Below are the code and all the weights of a small trained network. Each question names an input and a class and asks about switching units off, where a switched-off unit gives its printed mean instead of its output.

import numpy as np


def w(rows, s, z=0):
    codes = np.array(rows[::2]) - 128.0
    scale = np.full(codes.shape[1], s)
    scale[-1] = z or s
    return codes * scale


def f(y):
    return np.maximum(y, 0)


def log_softmax(a):
    a = a - a.max(-1, keepdims=True)
    return a - np.log(np.exp(a).sum(-1, keepdims=True))


def net(x, mask):
    res = np.array(x, float).reshape(1, 5) / 4 @ E
    y = f(res @ A[0][:, :-1].T + A[0][:, -1])
    res = res + np.where(mask, y, B[0][:, -1]) @ B[0][:, :-1]
    return log_softmax(res[-1] @ U[:, :-1].T + U[:, -1])


A, B = {}, {}
E = w([
[194,83,222,186,41,36],'x0',
[85,64,180,25,32,205],'x1',
[106,216,255,82,184,123],'x2',
[56,212,79,97,41,51],'x3',
[220,235,119,164,50,225],'x4',
],0.0058)
A[0] = w([
[161,176,76,200,182,81,76],'neuron 0',
[100,83,149,48,49,192,24],'neuron 1',
[79,153,74,89,185,178,61],'neuron 2',
[157,96,200,161,81,48,29],'neuron 3',
[160,181,81,198,185,78,58],'neuron 4',
[159,172,85,188,175,86,73],'neuron 5',
[112,193,227,96,164,124,128],'neuron 6',
[84,154,84,91,182,174,57],'neuron 7',
[213,196,143,161,71,202,97],'neuron 8',
[77,154,72,87,190,183,50],'neuron 9',
[81,155,75,91,182,176,67],'neuron 10',
[79,152,76,90,184,178,58],'neuron 11',
[220,201,141,159,59,214,89],'neuron 12',
[99,86,144,53,49,190,28],'neuron 13',
[84,152,79,96,178,171,78],'neuron 14',
[139,43,3,166,49,140,215],'neuron 15',
[180,79,162,149,195,181,129],'neuron 16',
[187,84,163,154,199,189,103],'neuron 17',
[42,7,151,90,206,30,131],'neuron 18',
[162,177,76,200,183,78,60],'neuron 19',
[143,63,29,173,76,127,187],'neuron 20',
[72,222,94,105,66,66,113],'neuron 21',
[73,215,96,109,70,71,113],'neuron 22',
[61,35,148,96,186,51,132],'neuron 23',
[101,88,146,57,54,186,33],'neuron 24',
[154,100,201,154,89,53,64],'neuron 25',
[194,74,167,157,207,201,94],'neuron 26',
[78,151,75,90,184,178,57],'neuron 27',
[193,86,167,154,190,190,128],'neuron 28',
[91,205,102,114,80,93,106],'neuron 29',
[162,96,206,165,75,42,2],'neuron 30',
[103,198,210,98,155,114,150],'neuron 31',
[155,176,85,194,184,74,38],'neuron 32',
[192,89,166,154,185,189,135],'neuron 33',
[81,151,78,91,181,175,60],'neuron 34',
[106,203,233,87,164,122,115],'neuron 35',
],0.0062,0.0013)
B[0] = w([
[90,73,187,129,167,174,194],'neuron 0',
[79,86,213,148,189,193,208],'neuron 1',
[176,109,142,172,81,134,185],'neuron 2',
[196,108,125,193,65,172,190],'neuron 3',
[78,57,199,135,170,188,192],'neuron 4',
[88,73,186,130,167,178,184],'neuron 5',
[194,97,82,53,182,125,194],'neuron 6',
[182,105,141,172,80,135,179],'neuron 7',
[79,209,61,147,152,222,227],'neuron 8',
[187,106,144,180,71,135,188],'neuron 9',
[188,100,147,183,68,134,183],'neuron 10',
[189,104,146,184,69,136,183],'neuron 11',
[69,218,58,149,157,230,239],'neuron 12',
[81,82,216,144,190,188,205],'neuron 13',
[176,108,142,171,80,133,179],'neuron 14',
[202,111,125,28,231,111,250],'neuron 15',
[72,88,86,105,73,64,194],'neuron 16',
[69,74,82,97,69,54,196],'neuron 17',
[93,253,41,178,140,254,255],'neuron 18',
[85,65,195,131,171,183,193],'neuron 19',
[197,117,114,41,216,111,222],'neuron 20',
[79,46,91,98,77,75,209],'neuron 21',
[80,47,92,98,77,74,203],'neuron 22',
[100,234,58,168,141,235,227],'neuron 23',
[86,89,201,143,180,182,201],'neuron 24',
[193,113,122,184,72,170,188],'neuron 25',
[69,79,83,100,67,55,206],'neuron 26',
[184,108,143,179,75,136,184],'neuron 27',
[75,90,87,102,79,67,199],'neuron 28',
[74,63,94,101,88,84,186],'neuron 29',
[208,102,124,203,53,177,194],'neuron 30',
[191,83,80,48,181,120,191],'neuron 31',
[83,73,188,139,164,187,186],'neuron 32',
[68,89,80,99,76,64,197],'neuron 33',
[188,104,146,183,71,136,181],'neuron 34',
[198,92,81,43,191,129,200],'neuron 35',
],0.0063,0.0058)
U = w([
[221,119,165,201,51,130,104],'0',
[54,105,254,135,181,152,109],'1',
[83,216,52,154,139,169,129],'2',
[55,93,83,94,67,54,121],'3',
[223,121,107,44,202,110,134],'4',
[121,176,153,126,131,81,243],'5',
[122,216,194,134,132,39,3],'6',
],0.013,0.0049)

Each question gives the input, the list of numbers given to net, and the class t.
The units are the neurons (one row each of A and B). Each row of codes is followed by its name. A weight is (code - 128) times the scale printed after its matrix; where a second scale follows, it is the last column's (A, B and U).
mask holds one flag per neuron, in row order. A switched-off neuron (its flag False) gives its mean, the last column of its row in B, instead of its output. The means were averaged over made-up inputs and are rounded, as every weight is.
A unit's drop is (log p(t) with every unit on - log p(t) with that unit switched off) / (log p(t) with every unit on - log p(t) with every unit switched off).
The circuit of an input: a set's keep is (log p(t) with only the set's units on - log p(t) with every unit switched off) / (log p(t) with every unit on - log p(t) with every unit switched off). Starting from the 12 units with the biggest drops (on a tie, the unit counted first), units are removed one at a time, each time the one whose removal leaves the highest keep (on an exact tie, the one counted first), for as long as the keep stays at least 0.8.
units of the circuit, in order: the units of the circuit, biggest drop first
most important unit: the unit with the biggest drop
k most important neurons: the k neurons with the biggest drops, biggest first
drop of u: that unit's drop, to one decimal
input [-1,6,8,-4,-5], class 4: 2 most important neurons -> [neuron 35; neuron 6]
input [-4,-3,-7,-7,3], class 3: units of the circuit, in order -> [neuron 26; neuron 17; neuron 33]
input [-4,-5,-8,0,-5], class 4: most important unit -> neuron 15
input [-5,6,-8,7,4], class 4: 2 most important neurons -> [neuron 15; neuron 20]
input [3,4,1,0,-6], class 2: units of the circuit, in order -> [neuron 18; neuron 23]
input [-3,-2,7,8,7], class 3: units of the circuit, in order -> [neuron 21; neuron 22]
input [-1,4,-8,-3,7], class 4: 4 most important neurons -> [neuron 15; neuron 20; neuron 18; neuron 23]
input [4,-5,-6,5,5], class 4: units of the circuit, in order -> [neuron 15; neuron 20]
input [5,1,6,3,7], class 2: 3 most important neurons -> [neuron 12; neuron 8; neuron 15]
input [-6,2,-8,6,-7], class 4: 4 most important neurons -> [neuron 15; neuron 20; neuron 12; neuron 8]
input [3,3,5,-2,-2], class 4: 3 most important neurons -> [neuron 35; neuron 6; neuron 31]
input [-3,0,-5,8,7], class 3: 3 most important neurons -> [neuron 21; neuron 22; neuron 18]
input [4,-2,-7,2,8], class 2: 2 most important neurons -> [neuron 12; neuron 8]
input [-4,-6,-2,-2,-6], class 1: 2 most important neurons -> [neuron 4; neuron 19]
input [6,-2,4,7,-7], class 2: most important neuron -> [neuron 18]
input [-5,-1,-8,8,7], class 3: 2 most important neurons -> [neuron 21; neuron 22]
input [2,4,-4,0,0], class 1: drop of neuron 11 -> 0.0
input [-4,3,7,-1,-1], class 4: drop of neuron 6 -> 0.1
input [-6,7,0,-4,6], class 1: drop of neuron 18 -> 0.4
input [0,-3,-7,-8,8], class 2: units of the circuit, in order -> [neuron 12]
